Below are the code and all the weights of a small trained network. Each question names an input and a class and asks about switching units off, where a switched-off unit gives its printed mean instead of its output.

import numpy as np


def w(rows, s, z=0):
    codes = np.array(rows[::2]) - 128.0
    scale = np.full(codes.shape[1], s)
    scale[-1] = z or s
    return codes * scale


def f(y):
    return np.maximum(y, 0)


def log_softmax(a):
    a = a - a.max(-1, keepdims=True)
    return a - np.log(np.exp(a).sum(-1, keepdims=True))


def net(x, mask):
    res = np.array(x, float).reshape(1, 7) / 4 @ E
    y = f(res @ A[0][:, :-1].T + A[0][:, -1])
    res = res + np.where(mask, y, B[0][:, -1]) @ B[0][:, :-1]
    return log_softmax(res[-1] @ U[:, :-1].T + U[:, -1])


A, B = {}, {}
E = w([
[37,178,127,192,79,107,95,134,131],'x0',
[82,122,11,158,139,138,126,155,83],'x1',
[152,90,168,181,141,200,134,140,75],'x2',
[157,68,110,123,89,130,105,101,82],'x3',
[106,126,145,164,152,116,129,82,147],'x4',
[161,130,153,152,119,104,72,93,135],'x5',
[138,109,73,157,75,91,178,162,160],'x6',
],0.012)
A[0] = w([
[119,143,129,147,130,113,119,135,135,67],'neuron 0',
[114,138,136,100,140,131,136,111,159,168],'neuron 1',
[141,118,148,130,104,140,97,125,109,137],'neuron 2',
[145,151,101,130,162,117,47,81,121,133],'neuron 3',
[95,156,122,169,112,120,116,116,151,103],'neuron 4',
[113,123,136,130,114,121,135,102,147,157],'neuron 5',
[89,142,129,91,119,110,145,119,153,4],'neuron 6',
[109,119,137,135,118,120,148,122,150,40],'neuron 7',
[158,109,126,162,163,151,114,142,83,130],'neuron 8',
[130,124,153,117,109,134,84,126,108,29],'neuron 9',
[84,170,127,192,119,110,108,130,160,122],'neuron 10',
[140,103,7,125,124,114,164,147,134,186],'neuron 11',
[131,138,182,128,119,135,110,125,116,71],'neuron 12',
[166,137,143,93,180,131,157,137,161,104],'neuron 13',
[150,122,81,152,137,123,128,144,131,51],'neuron 14',
[64,107,117,158,180,138,123,34,96,112],'neuron 15',
[156,130,151,102,177,133,150,126,148,104],'neuron 16',
[141,116,137,156,139,131,121,142,115,66],'neuron 17',
[162,112,143,153,90,109,116,106,143,78],'neuron 18',
[182,113,144,163,67,101,106,89,159,160],'neuron 19',
[120,122,99,110,129,122,151,120,146,152],'neuron 20',
[116,125,103,129,140,120,101,84,121,212],'neuron 21',
[174,93,127,171,160,161,105,139,69,153],'neuron 22',
[116,135,136,119,133,145,115,130,132,231],'neuron 23',
[103,153,139,173,131,117,120,135,153,104],'neuron 24',
],0.02,0.0021)
B[0] = w([
[130,132,107,124,140,120,152,120,132,150],'neuron 0',
[116,119,138,134,145,96,148,132,104,171],'neuron 1',
[70,140,100,109,133,140,123,101,90,176],'neuron 2',
[125,133,182,84,114,69,97,130,107,192],'neuron 3',
[128,114,101,137,174,113,186,137,136,186],'neuron 4',
[151,133,122,122,146,158,130,141,136,154],'neuron 5',
[131,118,114,148,124,170,124,116,137,172],'neuron 6',
[123,148,110,107,136,138,124,149,107,148],'neuron 7',
[138,105,126,161,105,158,141,116,137,198],'neuron 8',
[106,123,120,134,123,74,123,110,100,170],'neuron 9',
[129,122,76,144,164,120,207,168,152,212],'neuron 10',
[117,150,4,118,102,101,133,155,132,255],'neuron 11',
[126,131,88,115,109,110,124,145,110,188],'neuron 12',
[80,115,184,114,190,86,150,103,115,220],'neuron 13',
[135,128,87,109,124,148,122,140,112,168],'neuron 14',
[135,116,214,136,143,171,119,94,76,199],'neuron 15',
[144,149,175,106,178,107,128,131,143,209],'neuron 16',
[133,134,104,128,129,157,133,111,138,155],'neuron 17',
[147,126,144,136,155,192,135,124,134,181],'neuron 18',
[142,128,185,148,144,197,135,131,168,216],'neuron 19',
[117,130,124,132,100,80,112,135,150,166],'neuron 20',
[113,148,146,111,128,129,102,125,139,165],'neuron 21',
[112,127,91,180,118,172,157,133,105,230],'neuron 22',
[111,123,122,100,121,134,122,115,136,153],'neuron 23',
[125,115,77,139,130,125,143,115,157,178],'neuron 24',
],0.025,0.017)
U = w([
[137,108,255,144,165,156,120,93,167,222],'0',
[92,105,24,193,111,146,196,174,144,205],'1',
[91,142,144,116,76,92,63,114,81,86],'2',
[108,130,169,131,65,99,43,113,240,3],'3',
[87,150,152,66,178,32,145,148,170,155],'4',
[212,128,150,145,104,89,101,177,114,30],'5',
[153,162,97,121,64,117,79,183,220,29],'6',
],0.0092,0.0032)

Each question gives the input, the list of numbers given to net, and the class t.
The units are the neurons (one row each of A and B). Each row of codes is followed by its name. A weight is (code - 128) times the scale printed after its matrix; where a second scale follows, it is the last column's (A, B and U).
mask holds one flag per neuron, in row order. A switched-off neuron (its flag False) gives its mean, the last column of its row in B, instead of its output. The means were averaged over made-up inputs and are rounded, as every weight is.
A unit's drop is (log p(t) with every unit on - log p(t) with that unit switched off) / (log p(t) with every unit on - log p(t) with every unit switched off).
most important unit: the unit with the biggest drop
k most important neurons: the k neurons with the biggest drops, biggest first
drop when u is switched off: that unit's drop, to one decimal
input [-2,-6,5,-2,-8,-7,3], class 4: 2 most important neurons	[neuron 19; neuron 15]
input [-5,4,-1,2,-2,3,-6], class 2: most important unit	neuron 19
input [0,-6,-4,-2,8,1,-6], class 0: 2 most important neurons	[neuron 11; neuron 15]
input [1,-4,1,-4,-2,5,6], class 0: 2 most important neurons	[neuron 11; neuron 19]
input [-8,-2,-8,8,2,1,-5], class 0: 3 most important neurons	[neuron 11; neuron 19; neuron 10]
input [4,-1,-8,1,-6,7,-2], class 4: 2 most important neurons	[neuron 3; neuron 15]
input [-4,3,0,-7,-1,-6,0], class 4: 2 most important neurons	[neuron 22; neuron 13]
input [-6,5,-3,-3,2,-7,-2], class 4: 2 most important neurons	[neuron 22; neuron 13]
input [-2,-8,2,-2,6,-6,-3], class 4: 2 most important neurons	[neuron 19; neuron 12]
input [-2,-5,-2,-3,-5,-2,2], class 4: 2 most important neurons	[neuron 15; neuron 19]
input [5,3,-3,-3,2,2,-7], class 4: 2 most important neurons	[neuron 3; neuron 10]
input [-2,-6,5,4,-2,6,-1], class 0: drop when neuron 11 is switched off	1.1
input [0,0,2,-2,6,7,2], class 0: drop when neuron 11 is switched off	0.6
input [0,4,2,4,-4,8,-3], class 2: most important unit	neuron 3
input [-1,-2,5,-4,-6,-7,-5], class 0: drop when neuron 11 is switched off	0.7
